Below are the code and all the weights of a small trained network. Each question names an input and a class and asks about switching units off, where a switched-off unit gives its printed mean instead of its output.

import numpy as np


def w(rows, s, z=0):
    codes = np.array(rows[::2]) - 128.0
    scale = np.full(codes.shape[1], s)
    scale[-1] = z or s
    return codes * scale


def norm(h):
    return h / np.sqrt((h * h).mean(-1, keepdims=True) + 1e-5)


def f(y):
    return y / 2 * (1 + np.tanh(0.7978845608 * (y + 0.044715 * y**3)))


def log_softmax(a):
    a = a - a.max(-1, keepdims=True)
    return a - np.log(np.exp(a).sum(-1, keepdims=True))


def net(x, mask):
    res = np.array(x, float).reshape(1, 8) / 4 @ E
    u = 0
    for l in range(3):
        y = f(norm(res) @ A[l][:, :-1].T + A[l][:, -1])
        res = res + np.where(mask[u : u + 12], y, B[l][:, -1]) @ B[l][:, :-1]
        u += 12
    return log_softmax(norm(res)[-1] @ U[:, :-1].T + U[:, -1])


A, B = {}, {}
E = w([
[143,128,124,91,143,137,118,136,119,132,123,134],'x0',
[117,162,109,154,155,111,148,80,137,94,139,160],'x1',
[126,141,137,138,126,116,120,111,122,108,116,126],'x2',
[136,71,204,210,134,234,54,73,124,121,133,223],'x3',
[200,28,160,143,182,130,205,156,99,2,108,100],'x4',
[213,164,203,175,225,150,131,100,139,212,153,26],'x5',
[146,109,77,132,125,126,112,102,127,132,113,104],'x6',
[131,135,124,124,127,133,136,120,132,122,145,133],'x7',
],0.0089)
A[0] = w([
[173,146,174,195,223,192,121,110,169,178,113,91,35],'0.n1',
[173,108,51,90,110,86,198,131,165,149,147,116,69],'0.n2',
[159,170,125,104,82,35,187,128,148,127,127,88,70],'0.n3',
[135,95,142,182,119,173,96,113,153,110,120,183,14],'0.n4',
[110,216,121,111,74,133,2,101,168,187,150,163,124],'0.n5',
[15,63,92,86,77,187,126,125,138,32,97,168,60],'0.n6',
[149,45,153,134,171,173,216,149,82,36,54,116,107],'0.n7',
[210,53,152,135,139,141,185,113,178,40,117,131,56],'0.n8',
[159,57,167,198,154,213,48,102,125,133,160,206,41],'0.n9',
[156,74,164,123,90,138,9,77,167,75,177,169,25],'0.n10',
[123,111,140,99,156,168,156,130,77,94,136,125,4],'0.n11',
[173,170,156,156,191,128,89,129,155,131,138,73,27],'0.n12',
],0.0076,0.0035)
B[0] = w([
[157,88,161,46,56,111,178,63,67,158,146,190,222],'0.n1',
[117,157,166,102,135,177,137,178,133,117,97,141,183],'0.n2',
[75,215,162,91,141,193,136,153,87,105,102,106,196],'0.n3',
[114,167,72,99,162,197,215,168,136,164,112,150,168],'0.n4',
[100,47,104,185,197,79,55,149,192,107,203,135,243],'0.n5',
[243,110,209,131,65,51,212,66,57,224,76,183,232],'0.n6',
[124,163,75,158,182,89,1,167,199,155,204,136,254],'0.n7',
[100,39,161,196,155,94,68,205,160,175,158,123,211],'0.n8',
[52,199,80,95,160,180,175,150,105,75,46,39,243],'0.n9',
[93,163,109,95,94,153,147,156,113,119,89,96,181],'0.n10',
[157,130,155,181,119,106,74,105,97,65,139,94,131],'0.n11',
[152,59,137,90,29,93,171,110,117,166,105,161,176],'0.n12',
],0.0078)
A[1] = w([
[130,155,133,154,125,106,115,100,154,105,146,85,3],'1.n1',
[139,140,139,147,99,153,133,104,88,66,155,64,90],'1.n2',
[145,144,141,173,126,248,114,104,116,112,92,161,84],'1.n3',
[125,119,107,149,105,169,130,133,144,128,90,102,95],'1.n4',
[183,146,154,152,132,150,150,94,113,152,167,82,87],'1.n5',
[91,143,114,145,121,132,77,103,185,156,173,135,74],'1.n6',
[127,189,125,118,138,119,166,156,123,98,102,86,91],'1.n7',
[84,137,128,91,132,159,156,140,73,124,111,107,83],'1.n8',
[177,112,115,120,126,128,149,127,117,79,124,143,118],'1.n9',
[112,126,142,148,158,115,86,130,143,120,187,147,62],'1.n10',
[176,89,131,163,144,133,155,165,152,38,141,107,68],'1.n11',
[115,95,136,124,138,110,95,109,175,81,124,117,99],'1.n12',
],0.012,0.0046)
B[1] = w([
[100,71,129,74,110,97,117,138,154,114,139,157,116],'1.n1',
[127,167,86,232,183,123,143,83,125,130,66,154,123],'1.n2',
[71,112,97,27,152,234,175,190,209,15,60,72,219],'1.n3',
[63,171,66,67,147,111,163,96,143,168,111,146,146],'1.n4',
[192,64,148,50,1,93,193,116,71,96,146,228,183],'1.n5',
[161,67,156,199,165,141,64,171,64,111,158,123,253],'1.n6',
[27,116,78,113,158,194,176,158,155,97,40,43,249],'1.n7',
[115,135,86,155,117,136,81,161,219,94,130,101,247],'1.n8',
[128,187,162,197,91,98,116,72,148,135,194,149,140],'1.n9',
[149,130,87,187,156,127,113,171,102,117,136,141,237],'1.n10',
[160,101,117,159,113,120,33,123,119,104,235,76,190],'1.n11',
[107,65,120,84,151,97,84,150,69,157,172,168,164],'1.n12',
],0.0071,0.0046)
A[2] = w([
[122,179,88,93,161,170,129,148,157,120,59,62,72],'2.n1',
[145,78,133,164,187,82,39,153,171,130,182,136,159],'2.n2',
[181,120,166,81,81,97,172,80,141,148,134,193,38],'2.n3',
[199,155,170,138,143,147,137,107,176,156,167,74,70],'2.n4',
[138,125,165,130,118,155,159,71,132,148,156,99,18],'2.n5',
[196,123,145,94,2,89,159,60,78,111,104,196,106],'2.n6',
[96,190,87,110,143,146,123,79,169,191,43,161,97],'2.n7',
[177,161,136,110,173,167,150,110,122,147,177,109,78],'2.n8',
[177,87,184,112,161,126,217,42,93,199,139,97,5],'2.n9',
[98,204,118,87,156,81,184,118,204,125,102,46,58],'2.n10',
[66,179,103,172,136,134,34,102,96,208,169,160,99],'2.n11',
[188,119,174,118,142,128,157,40,120,146,124,69,45],'2.n12',
],0.0085,0.0025)
B[2] = w([
[71,146,125,164,127,195,205,73,115,47,113,158,216],'2.n1',
[170,218,135,172,150,124,57,61,101,172,170,95,254],'2.n2',
[164,169,56,91,65,98,168,107,150,141,71,186,184],'2.n3',
[150,218,62,154,114,90,112,178,120,156,113,165,131],'2.n4',
[99,118,92,149,140,100,151,127,120,133,79,167,129],'2.n5',
[192,215,173,78,86,80,218,15,168,210,18,235,216],'2.n6',
[141,114,180,111,204,114,51,158,75,99,177,84,166],'2.n7',
[171,218,91,168,72,103,151,109,139,68,81,142,127],'2.n8',
[88,165,81,94,139,71,147,80,194,140,78,239,171],'2.n9',
[118,2,163,97,162,206,122,59,145,74,100,129,201],'2.n10',
[230,113,179,192,133,86,140,173,96,108,180,48,187],'2.n11',
[108,124,93,77,118,52,97,69,97,173,74,202,144],'2.n12',
],0.0076,0.0098)
U = w([
[157,136,121,209,138,128,53,158,107,137,235,99,255],'0',
[25,128,108,93,133,252,208,139,149,64,68,94,110],'1',
[172,156,120,109,37,102,231,73,137,185,67,248,27],'2',
],0.013,0.00089)

Each question gives the input, the list of numbers given to net, and the class t.
The units are the neurons (one row each of A and B). Each row of codes is followed by its name. A weight is (code - 128) times the scale printed after its matrix; where a second scale follows, it is the last column's (A, B and U).
mask holds one flag per neuron, layer by layer. A switched-off neuron (its flag False) gives its mean, the last column of its row in B, instead of its output. The means were averaged over made-up inputs and are rounded, as every weight is.
A unit's drop is (log p(t) with every unit on - log p(t) with that unit switched off) / (log p(t) with every unit on - log p(t) with every unit switched off).
The circuit of an input: a set's keep is (log p(t) with only the set's units on - log p(t) with every unit switched off) / (log p(t) with every unit on - log p(t) with every unit switched off). Starting from the 12 units with the biggest drops (on a tie, the unit counted first), units are removed one at a time, each time the one whose removal leaves the highest keep (on an exact tie, the one counted first), for as long as the keep stays at least 0.8.
units of the circuit, in order: the units of the circuit, biggest drop first
unit that matters most: the unit with the biggest drop
k most important neurons: the k neurons with the biggest drops, biggest first
k most important neurons of layer l: the k neurons of layer l with the biggest drops, biggest first
drop of u: that unit's drop, to one decimal
input [7,4,-6,5,0,-5,7,-7], class 1: units of the circuit, in order -> 0.n9
input [7,-3,1,-6,6,3,-1,5], class 0: 4 most important neurons -> 0.n9; 0.n7; 0.n8; 1.n11
input [1,-3,5,-7,-6,-6,-8,3], class 1: 2 most important neurons of layer 0 -> 0.n7; 0.n8
input [-3,-6,-8,-7,0,8,-6,8], class 2: 3 most important neurons -> 0.n9; 1.n5; 0.n12
input [8,5,-2,7,-7,-1,-6,-2], class 0: 3 most important neurons of layer 0 -> 0.n5; 0.n3; 0.n2
input [-4,3,4,-4,3,-1,5,-8], class 1: 2 most important neurons of layer 0 -> 0.n3; 0.n5
input [-1,-8,-7,-5,6,-7,1,-4], class 2: 2 most important neurons -> 0.n6; 0.n5
input [-4,6,-8,2,-6,8,-1,-6], class 2: 2 most important neurons -> 0.n1; 0.n7
input [1,-2,-8,-8,-8,0,-6,5], class 0: 3 most important neurons -> 0.n5; 0.n9; 1.n6
input [8,-5,0,5,-4,-2,3,-7], class 1: 4 most important neurons -> 0.n9; 0.n7; 0.n10; 0.n8
input [1,5,6,-6,-5,5,-4,2], class 1: 4 most important neurons of layer 0 -> 0.n3; 0.n7; 0.n8; 0.n6
input [3,-2,2,2,3,4,2,-5], class 2: 3 most important neurons of layer 0 -> 0.n1; 0.n5; 0.n12
input [-1,3,1,6,-3,7,-3,-3], class 2: 3 most important neurons -> 0.n1; 1.n5; 0.n12
input [-3,1,0,-1,3,5,0,2], class 2: unit that matters most -> 0.n1
input [-4,-2,-7,-8,-8,6,-4,-2], class 0: 4 most important neurons of layer 0 -> 0.n9; 0.n5; 0.n10; 0.n4
input [-2,-1,3,-2,-4,4,-7,1], class 0: 2 most important neurons -> 0.n5; 0.n6
input [-7,2,-8,6,-4,5,-3,-7], class 1: 2 most important neurons -> 0.n9; 0.n6
input [-4,8,-6,-2,-3,-3,8,1], class 0: 2 most important neurons -> 0.n1; 0.n5
input [-7,6,-2,5,2,8,4,2], class 2: drop of 0.n1 -> 1.0
input [-1,3,6,-2,4,-3,-2,-6], class 0: units of the circuit, in order -> 0.n7
input [-2,7,3,-7,-5,2,1,-1], class 1: drop of 0.n7 -> 0.2
input [7,-5,6,-2,-5,7,5,3], class 2: drop of 0.n7 -> 1.1
input [5,-6,2,-2,2,-1,-6,1], class 0: drop of 0.n9 -> 0.8
